Here is a tiny trained network, its code and every weight. The questions are about switching its units off for an input and a class, where a switched-off unit gives its printed mean instead of its output.

import numpy as np


def w(rows, s, z=0):
    codes = np.array(rows[::2]) - 128.0
    scale = np.full(codes.shape[1], s)
    scale[-1] = z or s
    return codes * scale


def f(y):
    return np.maximum(y, 0)


def log_softmax(a):
    a = a - a.max(-1, keepdims=True)
    return a - np.log(np.exp(a).sum(-1, keepdims=True))


def net(x, mask):
    res = np.array(x, float).reshape(1, 4) / 4 @ E
    y = f(res @ A[0][:, :-1].T + A[0][:, -1])
    res = res + np.where(mask, y, B[0][:, -1]) @ B[0][:, :-1]
    return log_softmax(res[-1] @ U[:, :-1].T + U[:, -1])


A, B = {}, {}
E = w([
[187,131,82],'x0',
[186,129,85],'x1',
[126,131,126],'x2',
[91,2,79],'x3',
],0.0079)
A[0] = w([
[154,83,100,26],'neuron 0',
[131,61,76,59],'neuron 1',
[132,48,67,190],'neuron 2',
[147,159,132,230],'neuron 3',
[76,79,137,89],'neuron 4',
[129,127,130,116],'neuron 5',
[248,143,114,35],'neuron 6',
[117,104,129,131],'neuron 7',
[97,93,145,95],'neuron 8',
[104,168,199,55],'neuron 9',
[93,84,125,88],'neuron 10',
[160,82,80,2],'neuron 11',
[90,70,117,50],'neuron 12',
],0.012,0.0043)
B[0] = w([
[191,151,137,152],'neuron 0',
[194,143,200,193],'neuron 1',
[55,126,202,254],'neuron 2',
[211,127,149,224],'neuron 3',
[66,128,66,189],'neuron 4',
[126,123,129,128],'neuron 5',
[110,103,4,196],'neuron 6',
[99,130,111,158],'neuron 7',
[86,124,92,165],'neuron 8',
[85,100,184,186],'neuron 9',
[108,117,72,176],'neuron 10',
[214,162,120,158],'neuron 11',
[154,128,65,182],'neuron 12',
],0.028,0.0058)
U = w([
[86,125,214,135],'0',
[250,194,143,244],'1',
[134,121,2,2],'2',
],0.0072,0.0048)

Each question gives the input, the list of numbers given to net, and the class t.
The units are the neurons (one row each of A and B). Each row of codes is followed by its name. A weight is (code - 128) times the scale printed after its matrix; where a second scale follows, it is the last column's (A, B and U).
mask holds one flag per neuron, in row order. A switched-off neuron (its flag False) gives its mean, the last column of its row in B, instead of its output. The means were averaged over made-up inputs and are rounded, as every weight is.
A unit's drop is (log p(t) with every unit on - log p(t) with that unit switched off) / (log p(t) with every unit on - log p(t) with every unit switched off).
The circuit of an input: a set's keep is (log p(t) with only the set's units on - log p(t) with every unit switched off) / (log p(t) with every unit on - log p(t) with every unit switched off). Starting from the 12 units with the biggest drops (on a tie, the unit counted first), units are removed one at a time, each time the one whose removal leaves the highest keep (on an exact tie, the one counted first), for as long as the keep stays at least 0.8.
units of the circuit, in order: the units of the circuit, biggest drop first
k most important neurons: the k neurons with the biggest drops, biggest first
drop of u: that unit's drop, to one decimal
input [-1,3,-4,5], class 0: 3 most important neurons => (neuron 2; neuron 3; neuron 6)
input [3,8,-5,8], class 1: units of the circuit, in order => (neuron 1)
input [-7,-6,-6,1], class 2: units of the circuit, in order => (neuron 2; neuron 4)
input [-2,-4,-6,3], class 2: units of the circuit, in order => (neuron 4; neuron 9)
input [-2,5,7,4], class 0: 2 most important neurons => (neuron 2; neuron 3)
input [-7,-2,6,6], class 2: 2 most important neurons => (neuron 12; neuron 4)
input [2,7,7,-8], class 2: 2 most important neurons => (neuron 6; neuron 1)
input [7,0,-2,8], class 0: 4 most important neurons => (neuron 2; neuron 3; neuron 4; neuron 6)
input [2,-1,5,5], class 0: 4 most important neurons => (neuron 2; neuron 6; neuron 3; neuron 1)
input [3,-2,3,8], class 0: 4 most important neurons => (neuron 2; neuron 1; neuron 6; neuron 3)
input [-5,-4,2,7], class 2: 2 most important neurons => (neuron 12; neuron 4)
input [-3,6,-5,6], class 0: 2 most important neurons => (neuron 2; neuron 3)
input [6,8,-5,7], class 1: 3 most important neurons => (neuron 11; neuron 1; neuron 0)
input [6,8,6,-8], class 2: drop of neuron 6 => 2.0
input [3,5,0,5], class 1: drop of neuron 3 => -0.2
input [5,6,4,6], class 1: drop of neuron 1 => 0.2
